[ 33  45  -1   8  -2   3  -3 -30   5 -24   6 -10 -23   2   0   5   0 -12
  -5] -> <41> & D
[ 32  26  17 -30  -6  -1  -8 -18  -4 -22 -13 -10 -16   2  10   6   4  -1
   4] -> <41> & R
[ 19  17  21  -6  -6  -3   0  -2  -3 -10   6  -3  -1   0   0   7  -5  -1
   8] -> <38> & R
[  5   0  30  -8   3   0   0 -22  -5 -24  -8   3 -18  -5  -4  10   1   8
  12] -> <38> & R
[  2   8  27  -9 -11  -9   3  -4  -7 -17   0   2  14  -4 -11   5   2  -1
   6] -> <38> & R
[ 27  -2  22   4  -9   2  -3 -20   2 -18 -20  -4 -18   1   0  -4   0  -5
  14] -> <38> & R
[ 35  23  49  -3  -3  -2  -2 -20  -2 -26 -15  -9 -22   1   6  16   5   2
   4] -> <41> & R
[ 16   0  17  -4  -1  -1   4 -12  -7 -11  -3  -5  -7   0   3  10  -9   5
  15] -> <38> & R
[ 20  13 -10   8  -7  -4   2 -46  11 -17 -20  -5  13  -3   4   5   2 -14
  11] -> <38> & D
[ 29  31   8   9  -9  -2  -1 -39   0 -19  10  -3   6 -13  -2  16   1  -4
  21] -> <38> & D
[  1   4  30  -3  -2  -4   2 -34  -4 -16 -22  -7 -12  -3   0   5  -1   4
  14] -> <38> & R
[ 27  48   9  10 -10   6  -4 -30  -1 -31  -6  -4 -11  -1   6 -10   1 -12
  10] -> <41> & D
[ 20  30  36  -1   0   0  -9 -17  -5 -21  -2   3 -21   4  -4  10  -5  -6
   2] -> <41> & R
[ 17   4  19  -9  -4 -13  -2  -7   1 -21  -4   0  -7  -3  -1   4   4   6
  13] -> <38> & R
[ 17   6  25  -5 -11  -6  -6  -7  -4 -19   1  -2  -2  -6   3  15  -1   8
   8] -> <38> & R
[ 33  22  37  -2  -4   0  -7 -23  -4 -23   0  -3 -14  -3   3  -9   0   6
   1] -> <41> & R
[ 53  29  -1  20 -14  -2   0 -46   3 -20  14   3  -5 -12  -2   6   9  -9
  15] -> <38> & D
[ 26   9  32   2 -17  -4  -1 -19  -4 -17  41 -11 -15  15   4   9  -3   0
   5] -> <41> & R
[  7  22  35  -3  -5 -15  -3 -30  -3 -25  -2  -4 -12   4   1  18  -2   3
  11] -> <38> & R
[ 19   9  22 -10  -8  -2 -13 -20   0 -16   0  -1  -3  -7   3  10   4   1
  13] -> <38> & R
[  8  -2  33 -10 -10  -4  -1 -14  -7 -11  -5   3  -1 -10   0   6   4   2
  11] -> <38> & R
[ 33  13  31  -6  -9   0   5  -1   1 -14 -19  -9  -4  -3  10  -1  -1  -3
   4] -> <41> & R
[ 23  25  18  -5  -5  -1  -2 -13  -3 -20  10  -1 -11  -8  -3   5  -2  -7
   9] -> <38> & R
[ 21   2   2   9  -4   0  -3 -30   3  -6 -16   1 -15   1  -3   1  -4   2
  11] -> <38> & R
[ 21  10  35  -2  -6  -8  -3 -25  -1 -19 -15  -1 -16  -1  11  18   1   3
   0] -> <41> & R
[ 15  -4  40  -7  -6  -4   1 -20   4 -18 -16   1 -11  -5   2  10  11  -4
  18] -> <38> & R
[  7  33  22  10   1  -1  -3 -27  -3 -19  -1  -1 -10  -2   3  13   5   4
  15] -> <38> & R
[ 24   4  11  19  -6  -3   0 -39   1 -36 -30   1 -37   2   0  10 -11   1
  21] -> <38> & R
[ 15 -10  16  -3  -7   0  -7 -13  -5 -18 -13   3  -1   2   1   2  -4   2
   4] -> <38> & R
[ 15   6  17  -5   1  -3  -2 -11   1  -9  -2   8 -10  -9  -7   7   9  -2
   9] -> <38> & R
[ 22   4  37  -2   1   1  -4 -22  -3 -13 -13   1 -18  -2  -5  -4   1  -1
  12] -> <38> & R
[ 16   5  -8  30  -5  -7   0 -29   6 -14  -5  -3  -7   2   0  -6   5  -2
   2] -> <38> & D
[ 13   4  10 -17  -1   0   5 -21  -9 -12  -6   8  -5  -4  -2  11   3  -3
  15] -> <38> & R
[ 19   1  17  -7  -6   5  -6 -27   2  -7  -3   3   2   9  -8   5  -3   2
  19] -> <38> & R
[ 24  17  31   7  -4   1  -3 -15  -4 -15   1  -3 -15  -3  -1  -1   0   0
   2] -> <38> & R
